Below is a small trained network, with its code and all its weights. Each question gives an input and a target symbol and asks what happens when units are switched off, that is, made to give their printed mean instead of their output.

import numpy as np


def w(rows, s, z=0):
    codes = np.array(rows[::2]) - 128.0
    scale = np.full(codes.shape[1], s)
    scale[-1] = z or s
    return codes * scale


def f(y):
    return np.maximum(y, 0)


def softmax(a):
    e = np.exp(a - a.max(-1, keepdims=True))
    return e / e.sum(-1, keepdims=True)


def log_softmax(a):
    a = a - a.max(-1, keepdims=True)
    return a - np.log(np.exp(a).sum(-1, keepdims=True))


def net(x, mask):
    ids = ['ΓΛΞαβεημστφψω'.index(c) for c in x.split()]
    T = len(ids)
    res = E[ids] + P[:T]
    u = 0
    for l in range(2):
        q, k, v = (res @ M[l].T for M in (Q, K, V))
        z = softmax(np.where(np.tri(T) > 0, q @ k.T / 3**0.5, -1e9)) @ v
        res = res + np.where(mask[u], z, O[l][:, -1]) @ O[l][:, :-1]
        u += 1
        y = f(res @ A[l][:, :-1].T + A[l][:, -1])
        res = res + np.where(mask[u : u + 4], y, B[l][:, -1]) @ B[l][:, :-1]
        u += 4
    return log_softmax(res[-1] @ U[:, :-1].T + U[:, -1])


Q, K, V, O, A, B = {}, {}, {}, {}, {}, {}
E = w([
[134,101,157,74,122,109,175,181],'Γ',
[160,90,189,120,142,145,188,131],'Λ',
[145,137,153,201,111,127,135,82],'Ξ',
[72,168,94,153,204,152,132,37],'α',
[108,157,124,138,90,123,118,169],'β',
[158,103,149,82,134,60,116,163],'ε',
[124,156,190,142,105,142,161,173],'η',
[151,124,147,98,125,94,82,159],'μ',
[87,149,118,71,91,74,145,253],'σ',
[145,165,152,202,100,136,80,95],'τ',
[187,110,203,152,134,100,147,98],'φ',
[150,115,100,120,112,59,85,125],'ψ',
[114,136,145,135,102,104,184,172],'ω',
],0.024)
P = w([
[102,102,168,164,71,163,118,115],'0',
[69,78,125,180,156,107,104,168],'1',
[187,156,141,125,126,138,146,90],'2',
[81,147,154,126,97,115,112,120],'3',
[122,88,111,193,182,130,129,176],'4',
[107,163,165,100,81,117,120,83],'5',
[134,108,101,197,194,139,140,176],'6',
[80,145,173,98,76,103,103,82],'7',
[160,137,80,186,197,148,155,171],'8',
[75,91,181,118,88,86,84,98],'9',
[226,176,86,165,182,157,175,147],'10',
[72,54,179,132,109,66,66,109],'11',
[253,206,73,138,189,134,184,140],'12',
[113,96,151,136,106,97,63,135],'13',
],0.013)
Q[0] = w([
[186,132,110,123,93,147,132,145],'L0H1',
[123,178,122,64,108,126,150,69],'L0H1',
[130,193,87,124,252,135,148,119],'L0H1',
],0.03)
K[0] = w([
[77,100,146,175,189,83,116,155],'L0H1',
[203,86,80,196,160,165,130,214],'L0H1',
[129,33,162,134,5,150,103,143],'L0H1',
],0.021)
V[0] = w([
[142,75,45,130,81,140,201,123],'L0H1',
[61,106,107,88,111,132,167,74],'L0H1',
[138,89,90,62,130,250,98,139],'L0H1',
],0.015)
O[0] = w([
[46,200,167,112,227,110,67,123,89],'L0H1',
[176,156,157,151,208,81,92,145,98],'L0H1',
[210,93,166,96,95,248,68,93,2],'L0H1',
],0.012,0.014)
A[0] = w([
[75,73,60,42,199,240,97,41,101],'L0N1',
[163,151,135,99,192,223,2,104,3],'L0N2',
[97,111,69,93,252,180,112,49,24],'L0N3',
[138,31,127,41,210,108,168,83,81],'L0N4',
],0.0091,0.0039)
B[0] = w([
[100,199,178,117,141,145,158,252,161],'L0N1',
[189,2,154,145,168,81,193,35,142],'L0N2',
[46,28,75,56,28,176,54,120,192],'L0N3',
[92,170,163,157,116,156,157,151,251],'L0N4',
],0.0081,0.0015)
Q[1] = w([
[198,250,188,70,68,64,141,112],'L1H1',
[231,166,16,157,227,154,188,170],'L1H1',
[150,63,184,227,160,80,79,225],'L1H1',
],0.016)
K[1] = w([
[134,46,27,197,239,185,117,186],'L1H1',
[7,17,217,145,77,115,68,112],'L1H1',
[49,162,87,18,126,159,149,16],'L1H1',
],0.014)
V[1] = w([
[138,56,159,6,158,88,146,171],'L1H1',
[123,101,182,144,195,181,235,127],'L1H1',
[127,188,139,115,97,163,132,224],'L1H1',
],0.019)
O[1] = w([
[124,136,220,250,97,192,61,97,177],'L1H1',
[230,96,114,237,203,110,115,119,255],'L1H1',
[189,239,163,145,62,91,162,132,198],'L1H1',
],0.011,0.0053)
A[1] = w([
[231,74,93,85,3,133,152,108,115],'L1N1',
[136,68,85,202,223,159,102,191,4],'L1N2',
[149,211,151,177,204,136,67,149,11],'L1N3',
[50,81,73,61,195,147,164,91,19],'L1N4',
],0.011,0.0031)
B[1] = w([
[64,146,54,166,148,254,157,139,185],'L1N1',
[113,146,137,13,69,126,173,191,247],'L1N2',
[97,105,193,102,159,192,193,133,218],'L1N3',
[207,123,232,215,143,154,97,24,252],'L1N4',
],0.0096,0.026)
U = w([
[80,36,102,149,104,188,110,166,122],'Γ',
[134,60,132,181,150,187,88,201,90],'Λ',
[131,2,123,245,83,130,72,191,150],'Ξ',
[147,56,121,117,85,159,117,138,69],'α',
[119,105,94,107,123,166,161,94,13],'β',
[105,8,91,143,64,96,164,140,128],'ε',
[57,94,111,151,221,121,129,156,253],'η',
[211,90,81,185,98,174,107,193,172],'μ',
[96,143,83,48,117,147,137,89,185],'σ',
[159,102,111,102,121,167,150,154,10],'τ',
[182,71,107,153,100,121,119,130,157],'φ',
[160,133,124,122,69,143,119,127,84],'ψ',
[18,61,124,107,124,119,127,77,86],'ω',
],0.0043,0.0044)

Each question gives the input, a string of symbols that net reads in full, and the target symbol t.
The units are the heads (3 rows each of Q, K, V and O) and the neurons (one row each of A and B). Each row of codes is followed by its name. A weight is (code - 128) times the scale printed after its matrix; where a second scale follows, it is the last column's (O, A, B and U).
mask holds one flag per unit, layer by layer, with each layer's heads first. A switched-off unit (its flag False) gives its mean, the last column of its rows in O or B, instead of its output. The means were averaged over made-up inputs and are rounded, as every weight is.
A unit's drop is (log p(t) with every unit on - log p(t) with that unit switched off) / (log p(t) with every unit on - log p(t) with every unit switched off).
The circuit of an input: a set's keep is (log p(t) with only the set's units on - log p(t) with every unit switched off) / (log p(t) with every unit on - log p(t) with every unit switched off). Starting from all 10 units, units are removed one at a time, each time the one whose removal leaves the highest keep (on an exact tie, the one counted first), for as long as the keep stays at least 0.8.
circuit, biggest first: the units of the circuit, biggest drop first
most important unit: the unit with the biggest drop
k most important neurons: the k neurons with the biggest drops, biggest first
top k neurons in layer l: the k neurons of layer l with the biggest drops, biggest first
drop of u: that unit's drop, to one decimal
input φ η β σ Ξ Ξ ω φ, target η: most important unit : L0H1
input α β η ε φ ω ω τ Γ ω, target α: top 2 neurons in layer 0 : [L0N2; L0N3]
input ω ω μ ε, target Γ: 2 most important neurons : [L1N1; L1N4]
input φ ε ω σ α ω σ ω, target φ: circuit, biggest first : [L1N4; L1H1]
input ω ω φ α Γ ω σ ω φ ω μ ε, target ω: top 2 neurons in layer 0 : [L0N3; L0N4]
input ω φ φ ψ Ξ ψ η ω, target μ: circuit, biggest first : [L1H1; L0H1; L1N1]
input ψ ψ μ Ξ σ φ ψ Ξ Γ η μ μ σ, target Γ: circuit, biggest first : [L0H1; L1N1; L1H1]
input ψ ω ε, target η: circuit, biggest first : [L0H1; L1N2]
input ω ε τ ε τ ε φ, target Ξ: circuit, biggest first : [L1H1; L1N2]
input ω Γ ω τ ω φ Ξ σ η ψ ψ μ σ, target Γ: 3 most important neurons : [L1N1; L1N4; L1N2]
input ψ ω φ σ ψ η φ, target μ: circuit, biggest first : [L0H1; L1H1; L1N1]
input ω τ σ, target β: circuit, biggest first : [L1H1; L1N4; L1N1; L0H1]
input Λ φ μ ω μ σ μ μ, target Γ: top 2 neurons in layer 1 : [L1N1; L1N4]
input ε σ Γ β τ ψ ω Γ φ ε τ ω ε ε, target Ξ: most important unit : L1H1
input ω ψ τ Γ Λ σ φ μ η, target Γ: circuit, biggest first : [L0H1; L1H1; L1N1]
input Ξ φ μ ω ψ μ ω Ξ Γ Ξ, target Λ: circuit, biggest first : [L1H1; L1N3; L0H1]
input σ φ ε η Λ ε φ Γ ψ, target Λ: circuit, biggest first : [L1H1; L1N3]
input ε β Ξ Ξ μ σ ω ω, target η: top 2 neurons in layer 1 : [L1N4; L1N2]
input ω Ξ α ω, target ω: 2 most important neurons : [L0N3; L1N2]
input ω ψ η, target ω: circuit, biggest first : [L1H1]
input η σ η Γ φ σ α σ α, target ψ: top 2 neurons in layer 0 : [L0N3; L0N1]
input φ α φ φ Γ ψ μ, target φ: 3 most important neurons : [L1N4; L1N3; L1N1]
input Γ μ μ φ φ η ω Ξ, target η: drop of L0H1 : 0.7
input ε ε η φ ε ω ψ σ, target ω: drop of L1H1 : 0.8
input ω ψ φ ω φ ω τ ω φ η, target ε: drop of L1N2 : 0.3
